Here is a tiny trained network, its code and every weight. The questions are about switching its units off for an input and a class, where a switched-off unit gives its printed mean instead of its output.

import numpy as np


def w(rows, s, z=0):
    codes = np.array(rows[::2]) - 128.0
    scale = np.full(codes.shape[1], s)
    scale[-1] = z or s
    return codes * scale


def norm(h):
    return h / np.sqrt((h * h).mean(-1, keepdims=True) + 1e-5)


def f(y):
    return np.maximum(y, 0)


def log_softmax(a):
    a = a - a.max(-1, keepdims=True)
    return a - np.log(np.exp(a).sum(-1, keepdims=True))


def net(x, mask):
    res = np.array(x, float).reshape(1, 5) / 4 @ E
    u = 0
    for l in range(4):
        y = f(norm(res) @ A[l][:, :-1].T + A[l][:, -1])
        res = res + np.where(mask[u : u + 4], y, B[l][:, -1]) @ B[l][:, :-1]
        u += 4
    return log_softmax(norm(res)[-1] @ U[:, :-1].T + U[:, -1])


A, B = {}, {}
E = w([
[254,80,66,102,123],'x0',
[250,96,175,239,127],'x1',
[128,127,130,127,126],'x2',
[149,137,207,50,194],'x3',
[124,123,129,133,133],'x4',
],0.0085)
A[0] = w([
[83,91,3,134,89,41],'0.n0',
[160,171,142,40,62,130],'0.n1',
[193,68,27,83,170,156],'0.n2',
[163,131,238,145,127,1],'0.n3',
],0.0069,0.0053)
B[0] = w([
[105,206,117,75,21,188],'0.n0',
[68,170,89,148,220,181],'0.n1',
[168,26,79,2,68,254],'0.n2',
[163,102,207,157,231,151],'0.n3',
],0.0079,0.0046)
A[1] = w([
[117,185,199,204,113,70],'1.n0',
[150,163,247,209,90,67],'1.n1',
[61,179,146,131,141,135],'1.n2',
[154,64,91,204,92,4],'1.n3',
],0.012,0.0035)
B[1] = w([
[165,161,43,104,203,223],'1.n0',
[105,164,81,98,244,242],'1.n1',
[225,147,170,187,19,253],'1.n2',
[129,97,2,235,154,206],'1.n3',
],0.0088,0.0052)
A[2] = w([
[165,79,176,125,189,5],'2.n0',
[252,68,133,176,169,173],'2.n1',
[187,171,182,76,105,74],'2.n2',
[100,140,109,42,231,34],'2.n3',
],0.011,0.0026)
B[2] = w([
[170,116,183,133,2,163],'2.n0',
[90,89,196,232,76,255],'2.n1',
[58,157,230,92,146,176],'2.n2',
[131,13,182,130,193,209],'2.n3',
],0.0097,0.0072)
A[3] = w([
[176,141,50,57,89,2],'3.n0',
[124,118,3,197,168,98],'3.n1',
[75,220,53,191,34,74],'3.n2',
[106,109,196,145,107,110],'3.n3',
],0.012,0.0069)
B[3] = w([
[66,180,122,38,65,169],'3.n0',
[58,233,38,16,190,223],'3.n1',
[232,78,196,168,113,255],'3.n2',
[86,253,40,168,119,197],'3.n3',
],0.011,0.0065)
U = w([
[199,122,207,219,31,238],'0',
[125,212,16,138,222,75],'1',
[44,234,220,116,105,79],'2',
[118,124,195,208,230,147],'3',
[126,133,92,48,28,126],'4',
[171,53,4,232,100,3],'5',
[125,53,183,45,159,152],'6',
],0.018,0.0046)

Each question gives the input, the list of numbers given to net, and the class t.
The units are the neurons (one row each of A and B). Each row of codes is followed by its name. A weight is (code - 128) times the scale printed after its matrix; where a second scale follows, it is the last column's (A, B and U).
mask holds one flag per neuron, layer by layer. A switched-off neuron (its flag False) gives its mean, the last column of its row in B, instead of its output. The means were averaged over made-up inputs and are rounded, as every weight is.
A unit's drop is (log p(t) with every unit on - log p(t) with that unit switched off) / (log p(t) with every unit on - log p(t) with every unit switched off).
The circuit of an input: a set's keep is (log p(t) with only the set's units on - log p(t) with every unit switched off) / (log p(t) with every unit on - log p(t) with every unit switched off). Starting from the 12 units with the biggest drops (on a tie, the unit counted first), units are removed one at a time, each time the one whose removal leaves the highest keep (on an exact tie, the one counted first), for as long as the keep stays at least 0.8.
units of the circuit, in order: the units of the circuit, biggest drop first
unit that matters most: the unit with the biggest drop
top k neurons: the k neurons with the biggest drops, biggest first
top k neurons in layer l: the k neurons of layer l with the biggest drops, biggest first
drop when u is switched off: that unit's drop, to one decimal
input [-5,7,-2,4,-1], class 3: units of the circuit, in order : (1.n1)
input [8,0,1,-4,-4], class 4: units of the circuit, in order : (0.n2; 3.n0)
input [1,-1,7,-5,-2], class 4: top 2 neurons : (2.n1; 3.n0)
input [-3,1,4,4,0], class 3: top 2 neurons : (0.n2; 1.n1)
input [-5,1,5,-1,-3], class 1: top 3 neurons : (1.n1; 1.n0; 0.n2)
input [-2,-7,-6,-1,7], class 0: units of the circuit, in order : (1.n2; 3.n2; 0.n2)
input [-8,1,7,0,5], class 1: units of the circuit, in order : (1.n0; 2.n1)
input [-6,2,5,4,-2], class 3: top 2 neurons in layer 1 : (1.n1; 1.n0)
input [1,6,1,-1,5], class 5: top 2 neurons : (2.n1; 1.n3)
input [-8,3,-4,3,5], class 3: top 2 neurons : (1.n1; 2.n3)
input [0,7,-1,-1,-6], class 1: units of the circuit, in order : (3.n1; 1.n3)
input [1,-8,8,3,7], class 6: top 2 neurons : (2.n1; 2.n3)
input [8,-2,5,3,4], class 6: top 2 neurons in layer 1 : (1.n2; 1.n3)
input [-4,8,0,3,8], class 3: top neuron : (1.n1)
input [2,-3,5,-7,8], class 4: top 4 neurons : (2.n1; 0.n0; 1.n2; 3.n0)
input [5,-6,1,2,-4], class 6: top 2 neurons : (2.n3; 1.n2)
input [0,-5,-4,-2,7], class 0: top 2 neurons : (3.n2; 0.n2)
input [-4,5,-4,0,-8], class 1: top 2 neurons : (1.n0; 1.n1)
input [5,-6,2,1,6], class 6: top 2 neurons : (2.n3; 1.n2)
input [0,-1,8,-7,-5], class 0: unit that matters most : 0.n0
input [5,0,-1,-1,8], class 4: top 3 neurons : (0.n2; 1.n2; 2.n3)
input [-8,-4,8,-8,5], class 0: drop when 3.n2 is switched off : 0.1
input [-2,4,-2,-7,7], class 1: drop when 3.n1 is switched off : 0.5
